Here is a tiny trained network, its code and every weight. The questions are about switching its units off for an input and a class, where a switched-off unit gives its printed mean instead of its output.

import numpy as np


def w(rows, s, z=0):
    codes = np.array(rows[::2]) - 128.0
    scale = np.full(codes.shape[1], s)
    scale[-1] = z or s
    return codes * scale


def norm(h):
    return h / np.sqrt((h * h).mean(-1, keepdims=True) + 1e-5)


def f(y):
    return y / 2 * (1 + np.tanh(0.7978845608 * (y + 0.044715 * y**3)))


def log_softmax(a):
    a = a - a.max(-1, keepdims=True)
    return a - np.log(np.exp(a).sum(-1, keepdims=True))


def net(x, mask):
    res = np.array(x, float).reshape(1, 7) / 4 @ E
    u = 0
    for l in range(3):
        y = f(norm(res) @ A[l][:, :-1].T + A[l][:, -1])
        res = res + np.where(mask[u : u + 5], y, B[l][:, -1]) @ B[l][:, :-1]
        u += 5
    return log_softmax(norm(res)[-1] @ U[:, :-1].T + U[:, -1])


A, B = {}, {}
E = w([
[156,119,139,128,139,113,112,140,125,136,122],'x0',
[78,87,146,97,237,186,45,20,113,94,77],'x1',
[233,132,69,126,131,201,194,120,40,120,59],'x2',
[180,113,12,254,58,133,71,171,134,109,151],'x3',
[99,132,110,137,138,112,134,120,107,137,130],'x4',
[119,130,134,140,120,121,128,116,106,124,129],'x5',
[133,123,133,130,131,133,129,134,128,120,137],'x6',
],0.01)
A[0] = w([
[175,117,86,145,123,143,174,144,94,149,137,61],'0.n1',
[209,123,67,113,159,187,219,123,49,134,60,221],'0.n2',
[112,127,82,123,185,186,4,74,123,71,108,2],'0.n3',
[118,146,215,58,140,97,237,137,116,145,129,226],'0.n4',
[90,121,195,55,228,165,116,61,111,110,86,131],'0.n5',
],0.016,0.0048)
B[0] = w([
[95,177,115,132,89,117,112,156,152,108,50,170],'0.n1',
[231,152,136,131,170,194,130,106,49,157,115,244],'0.n2',
[134,76,173,232,114,145,152,109,136,193,97,218],'0.n3',
[132,59,148,252,130,159,119,95,136,176,97,221],'0.n4',
[112,174,111,34,155,91,103,189,120,96,142,254],'0.n5',
],0.014,0.02)
A[1] = w([
[90,151,30,105,99,97,189,166,134,79,106,3],'1.n1',
[137,128,61,157,30,92,131,169,150,98,150,94],'1.n2',
[189,125,134,95,169,186,165,89,76,162,69,71],'1.n3',
[254,162,69,81,136,182,206,122,38,100,146,82],'1.n4',
[59,5,133,194,103,128,152,70,179,124,105,148],'1.n5',
],0.015,0.0039)
B[1] = w([
[143,131,132,172,126,153,90,161,157,218,206,142],'1.n1',
[130,145,161,69,185,160,154,88,72,99,139,183],'1.n2',
[168,104,142,163,118,155,203,95,91,86,250,247],'1.n3',
[15,132,131,109,111,42,91,160,227,134,67,251],'1.n4',
[104,108,114,82,101,93,64,201,162,207,181,226],'1.n5',
],0.014,0.016)
A[2] = w([
[133,232,57,46,44,96,147,157,130,77,108,4],'2.n1',
[200,67,129,187,107,183,167,42,79,117,174,33],'2.n2',
[201,144,130,86,164,157,150,99,59,67,145,169],'2.n3',
[152,157,110,9,134,129,164,113,87,78,246,51],'2.n4',
[131,192,146,3,175,109,139,137,85,90,154,169],'2.n5',
],0.02,0.0026)
B[2] = w([
[121,118,2,124,51,78,111,207,93,40,207,157],'2.n1',
[116,159,139,148,192,115,220,159,120,57,18,235],'2.n2',
[110,95,113,137,53,127,56,130,140,199,223,223],'2.n3',
[252,196,156,136,111,203,98,35,21,211,202,208],'2.n4',
[110,134,108,57,123,138,148,49,186,50,98,253],'2.n5',
],0.02,0.017)
U = w([
[106,65,133,140,119,98,74,201,177,218,157,229],'0',
[191,164,122,77,110,183,115,51,102,139,184,226],'1',
[173,140,124,209,152,150,224,166,95,101,55,174],'2',
[138,148,8,129,50,93,134,207,118,41,144,3],'3',
[80,125,114,26,164,112,116,100,211,46,73,34],'4',
],0.013,0.0023)

Each question gives the input, the list of numbers given to net, and the class t.
The units are the neurons (one row each of A and B). Each row of codes is followed by its name. A weight is (code - 128) times the scale printed after its matrix; where a second scale follows, it is the last column's (A, B and U).
mask holds one flag per neuron, layer by layer. A switched-off neuron (its flag False) gives its mean, the last column of its row in B, instead of its output. The means were averaged over made-up inputs and are rounded, as every weight is.
A unit's drop is (log p(t) with every unit on - log p(t) with that unit switched off) / (log p(t) with every unit on - log p(t) with every unit switched off).
The circuit of an input: a set's keep is (log p(t) with only the set's units on - log p(t) with every unit switched off) / (log p(t) with every unit on - log p(t) with every unit switched off). Starting from the 12 units with the biggest drops (on a tie, the unit counted first), units are removed one at a time, each time the one whose removal leaves the highest keep (on an exact tie, the one counted first), for as long as the keep stays at least 0.8.
units of the circuit, in order: the units of the circuit, biggest drop first
most important unit: the unit with the biggest drop
top k neurons: the k neurons with the biggest drops, biggest first
top k neurons in layer l: the k neurons of layer l with the biggest drops, biggest first
input [-4,-1,1,-4,-7,8,3], class 2: units of the circuit, in order -> (0.n4)
input [-4,6,-6,-8,0,4,-2], class 4: top 2 neurons -> (0.n5, 0.n2)
input [4,-2,7,8,-7,-8,-4], class 3: top 2 neurons in layer 0 -> (0.n4, 0.n3)
input [0,-7,3,2,-7,-2,-2], class 3: top 2 neurons -> (0.n3, 0.n4)
input [5,5,-2,-7,3,5,-3], class 4: top 2 neurons -> (0.n5, 0.n2)
input [-7,-7,7,2,-1,-6,1], class 3: top 3 neurons -> (0.n3, 1.n4, 0.n4)
input [-7,0,-3,-6,-8,1,-2], class 0: top 2 neurons -> (0.n4, 0.n2)
input [-4,0,4,-6,-4,5,2], class 2: top 2 neurons -> (0.n4, 2.n2)
input [-2,6,1,8,-7,-3,0], class 2: top 2 neurons -> (1.n4, 2.n2)
input [-7,1,4,8,5,-6,-1], class 2: top 3 neurons -> (0.n5, 1.n3, 1.n5)
input [8,-5,2,8,-8,0,7], class 3: top 3 neurons -> (0.n4, 2.n1, 0.n3)
input [-1,-7,8,4,5,-1,4], class 3: top 2 neurons -> (0.n4, 1.n4)
input [-6,5,-8,-8,-1,-2,5], class 4: top 4 neurons -> (0.n5, 0.n2, 1.n3, 0.n4)
input [-7,2,-4,-1,-3,-3,0], class 4: top 2 neurons -> (0.n2, 1.n3)
input [-3,4,-8,1,5,-2,0], class 0: units of the circuit, in order -> (2.n5)
input [6,2,-4,-8,4,-7,1], class 4: top 3 neurons -> (0.n5, 0.n2, 0.n3)
input [6,5,-2,-2,0,1,4], class 4: top 3 neurons -> (0.n5, 0.n2, 1.n3)
input [-4,6,-8,0,4,4,-2], class 4: top 2 neurons in layer 1 -> (1.n3, 1.n4)
input [-7,6,-1,-5,-3,-5,7], class 4: top 2 neurons in layer 0 -> (0.n5, 0.n2)
input [-2,-2,-1,-6,-2,-6,-8], class 0: units of the circuit, in order -> (0.n4)
input [-5,8,-5,1,-6,4,5], class 0: top 2 neurons in layer 0 -> (0.n3, 0.n2)
input [-6,-3,2,8,6,-5,2], class 3: top 2 neurons in layer 0 -> (0.n4, 0.n3)
input [1,5,-4,2,1,8,0], class 0: top 2 neurons in layer 0 -> (0.n3, 0.n2)
input [0,2,-1,8,-5,5,-3], class 0: top 2 neurons in layer 0 -> (0.n2, 0.n5)
input [2,-2,6,1,6,-4,-7], class 3: top 2 neurons in layer 0 -> (0.n3, 0.n4)
input [5,1,-4,-3,5,3,-3], class 4: top 3 neurons in layer 0 -> (0.n2, 0.n5, 0.n3)
input [-1,7,8,2,0,-2,-4], class 2: most important unit -> 0.n3
input [1,-7,-8,8,3,-5,1], class 1: top 2 neurons in layer 0 -> (0.n4, 0.n3)
